Below are the code and all the weights of a small trained network. Each question names an input and a class and asks about switching units off, where a switched-off unit gives its printed mean instead of its output.

import numpy as np


def w(rows, s, z=0):
    codes = np.array(rows[::2]) - 128.0
    scale = np.full(codes.shape[1], s)
    scale[-1] = z or s
    return codes * scale


def f(y):
    return np.maximum(y, 0)


def log_softmax(a):
    a = a - a.max(-1, keepdims=True)
    return a - np.log(np.exp(a).sum(-1, keepdims=True))


def net(x, mask):
    res = np.array(x, float).reshape(1, 8) / 4 @ E
    y = f(res @ A[0][:, :-1].T + A[0][:, -1])
    res = res + np.where(mask, y, B[0][:, -1]) @ B[0][:, :-1]
    return log_softmax(res[-1] @ U[:, :-1].T + U[:, -1])


A, B = {}, {}
E = w([
[128,201,37,75,76,107,40,128,141],'x0',
[254,55,173,45,116,147,85,244,127],'x1',
[147,238,221,238,97,135,55,170,140],'x2',
[121,116,130,130,133,124,114,130,129],'x3',
[111,116,193,83,27,20,147,88,16],'x4',
[16,142,161,75,96,233,152,244,120],'x5',
[158,83,137,133,45,228,110,13,155],'x6',
[130,131,131,127,127,130,134,128,131],'x7',
],0.0072)
A[0] = w([
[191,89,105,125,116,131,112,160,121,15],'N0',
[53,141,126,160,136,103,147,92,111,32],'N1',
[147,194,188,216,99,131,75,162,134,92],'N2',
[55,121,74,181,117,109,162,109,132,39],'N3',
[120,96,127,130,77,88,198,129,97,100],'N4',
[125,136,147,96,80,108,122,115,63,78],'N5',
[71,143,55,139,113,53,84,162,159,227],'N6',
[186,109,92,173,159,86,115,98,145,59],'N7',
[162,86,164,75,118,135,115,154,129,67],'N8',
[55,115,174,117,117,193,159,172,110,93],'N9',
[202,143,116,146,135,106,132,90,138,46],'N10',
[90,162,94,78,59,160,85,148,128,187],'N11',
[126,62,43,76,140,126,189,126,119,83],'N12',
[176,132,125,100,143,122,110,168,119,175],'N13',
[172,148,101,135,192,171,151,114,167,43],'N14',
[116,142,101,137,91,156,134,90,117,92],'N15',
[136,151,192,172,96,116,101,144,145,113],'N16',
[193,107,173,114,121,143,159,159,128,41],'N17',
[149,85,116,139,8,163,112,76,157,228],'N18',
[89,112,181,127,66,69,157,119,87,40],'N19',
[107,80,214,171,171,150,203,144,113,105],'N20',
[106,137,133,144,170,12,158,190,103,254],'N21',
[147,109,158,133,91,73,116,99,94,51],'N22',
[127,113,78,172,194,174,128,155,198,77],'N23',
[124,87,170,181,123,159,154,77,128,151],'N24',
[124,151,140,141,121,158,131,142,93,32],'N25',
[58,147,113,193,139,120,176,93,142,63],'N26',
[69,135,108,102,82,188,150,181,164,23],'N27',
],0.012,0.0047)
B[0] = w([
[137,192,167,93,102,86,107,184,153,163],'N0',
[165,146,195,102,58,111,96,183,182,179],'N1',
[19,102,121,60,134,99,171,22,201,220],'N2',
[179,103,212,90,84,79,69,144,189,186],'N3',
[103,153,118,166,91,188,98,63,109,176],'N4',
[106,197,75,163,85,234,75,129,84,176],'N5',
[198,165,150,148,160,175,188,122,162,225],'N6',
[84,73,91,216,120,22,125,160,53,181],'N7',
[156,144,219,124,85,107,112,120,141,181],'N8',
[118,104,133,213,164,13,130,161,101,206],'N9',
[107,69,104,174,170,47,124,174,73,166],'N10',
[202,161,46,143,187,47,160,121,67,214],'N11',
[2,94,122,53,119,110,140,18,200,210],'N12',
[170,159,195,133,98,128,139,95,179,185],'N13',
[87,159,120,156,94,174,77,178,57,178],'N14',
[184,133,184,98,128,141,132,186,154,159],'N15',
[46,110,120,86,142,165,147,65,154,181],'N16',
[163,197,213,99,92,91,89,151,140,170],'N17',
[164,54,128,119,178,181,225,210,154,223],'N18',
[110,143,85,169,83,203,60,135,75,182],'N19',
[221,190,37,126,231,120,122,56,119,203],'N20',
[145,85,107,146,136,197,205,193,163,248],'N21',
[97,160,100,166,91,139,128,137,76,170],'N22',
[84,205,114,163,72,254,50,124,87,214],'N23',
[174,123,113,145,159,129,150,141,165,184],'N24',
[78,96,139,145,138,98,116,134,139,140],'N25',
[198,151,186,68,71,82,97,180,169,200],'N26',
[108,85,104,196,119,62,105,144,96,195],'N27',
],0.0073,0.013)
U = w([
[85,143,93,162,71,250,2,138,74,93],'0',
[190,131,222,65,73,90,50,160,163,96],'1',
[110,80,90,184,159,18,99,141,66,112],'2',
[17,93,123,28,139,138,136,44,168,108],'3',
[223,154,80,113,190,149,131,90,121,247],'4',
[165,82,135,132,157,226,216,195,150,102],'5',
],0.0099,0.012)

Each question gives the input, the list of numbers given to net, and the class t.
The units are the neurons (one row each of A and B). Each row of codes is followed by its name. A weight is (code - 128) times the scale printed after its matrix; where a second scale follows, it is the last column's (A, B and U).
mask holds one flag per neuron, in row order. A switched-off neuron (its flag False) gives its mean, the last column of its row in B, instead of its output. The means were averaged over made-up inputs and are rounded, as every weight is.
A unit's drop is (log p(t) with every unit on - log p(t) with that unit switched off) / (log p(t) with every unit on - log p(t) with every unit switched off).
The circuit of an input: a set's keep is (log p(t) with only the set's units on - log p(t) with every unit switched off) / (log p(t) with every unit on - log p(t) with every unit switched off). Starting from the 12 units with the biggest drops (on a tie, the unit counted first), units are removed one at a time, each time the one whose removal leaves the highest keep (on an exact tie, the one counted first), for as long as the keep stays at least 0.8.
circuit, biggest first: the units of the circuit, biggest drop first
unit that matters most: the unit with the biggest drop
k most important neurons: the k neurons with the biggest drops, biggest first
drop of u: that unit's drop, to one decimal
input [-6,2,0,5,-8,-8,7,-6], class 0: 2 most important neurons : [N23 N14]
input [-4,1,6,7,7,4,8,0], class 5: circuit, biggest first : [N18]
input [-7,0,5,2,0,-7,-1,0], class 2: 2 most important neurons : [N7 N10]
input [1,-5,6,1,-5,-8,-3,-2], class 2: 3 most important neurons : [N7 N10 N12]
input [-5,7,-8,4,-4,6,7,4], class 3: 2 most important neurons : [N12 N26]
input [-5,-7,-7,6,2,-4,7,-1], class 1: circuit, biggest first : [N26 N3]
input [-4,-4,6,5,1,-1,8,-5], class 5: 2 most important neurons : [N18 N12]
input [7,-7,-4,-7,-4,0,1,-8], class 1: 3 most important neurons : [N3 N26 N20]
input [0,4,-8,5,7,-5,6,-4], class 3: 2 most important neurons : [N12 N23]
input [5,-6,2,-7,3,8,6,6], class 2: circuit, biggest first : [N11 N27]
input [-8,-5,7,-2,0,-6,-8,2], class 4: 2 most important neurons : [N20 N18]
input [5,4,-3,-6,-2,7,-6,3], class 2: 2 most important neurons : [N27 N9]
input [6,4,-4,5,7,5,-2,6], class 0: 3 most important neurons : [N5 N19 N20]
input [1,-2,7,-4,1,-8,-2,0], class 2: unit that matters most : N7
input [0,-1,-2,-7,7,7,5,6], class 0: 4 most important neurons : [N5 N19 N4 N7]
input [-5,-6,0,-2,-3,-6,-4,3], class 1: 4 most important neurons : [N26 N3 N1 N11]
input [-5,-8,1,8,5,5,-2,4], class 1: 3 most important neurons : [N26 N1 N3]
input [6,3,-7,-5,7,0,-8,2], class 5: 4 most important neurons : [N21 N6 N23 N2]
input [-2,5,-1,-3,-3,0,-5,-6], class 1: drop of N11 : 0.3
input [-8,0,2,-2,6,2,7,-8], class 4: drop of N13 : 0.0
input [4,5,-5,4,-4,-3,-8,4], class 5: unit that matters most : N21
input [-6,-4,-5,7,-7,7,2,-2], class 0: drop of N11 : 0.1
input [1,-2,5,6,3,0,5,-5], class 3: drop of N16 : 0.2
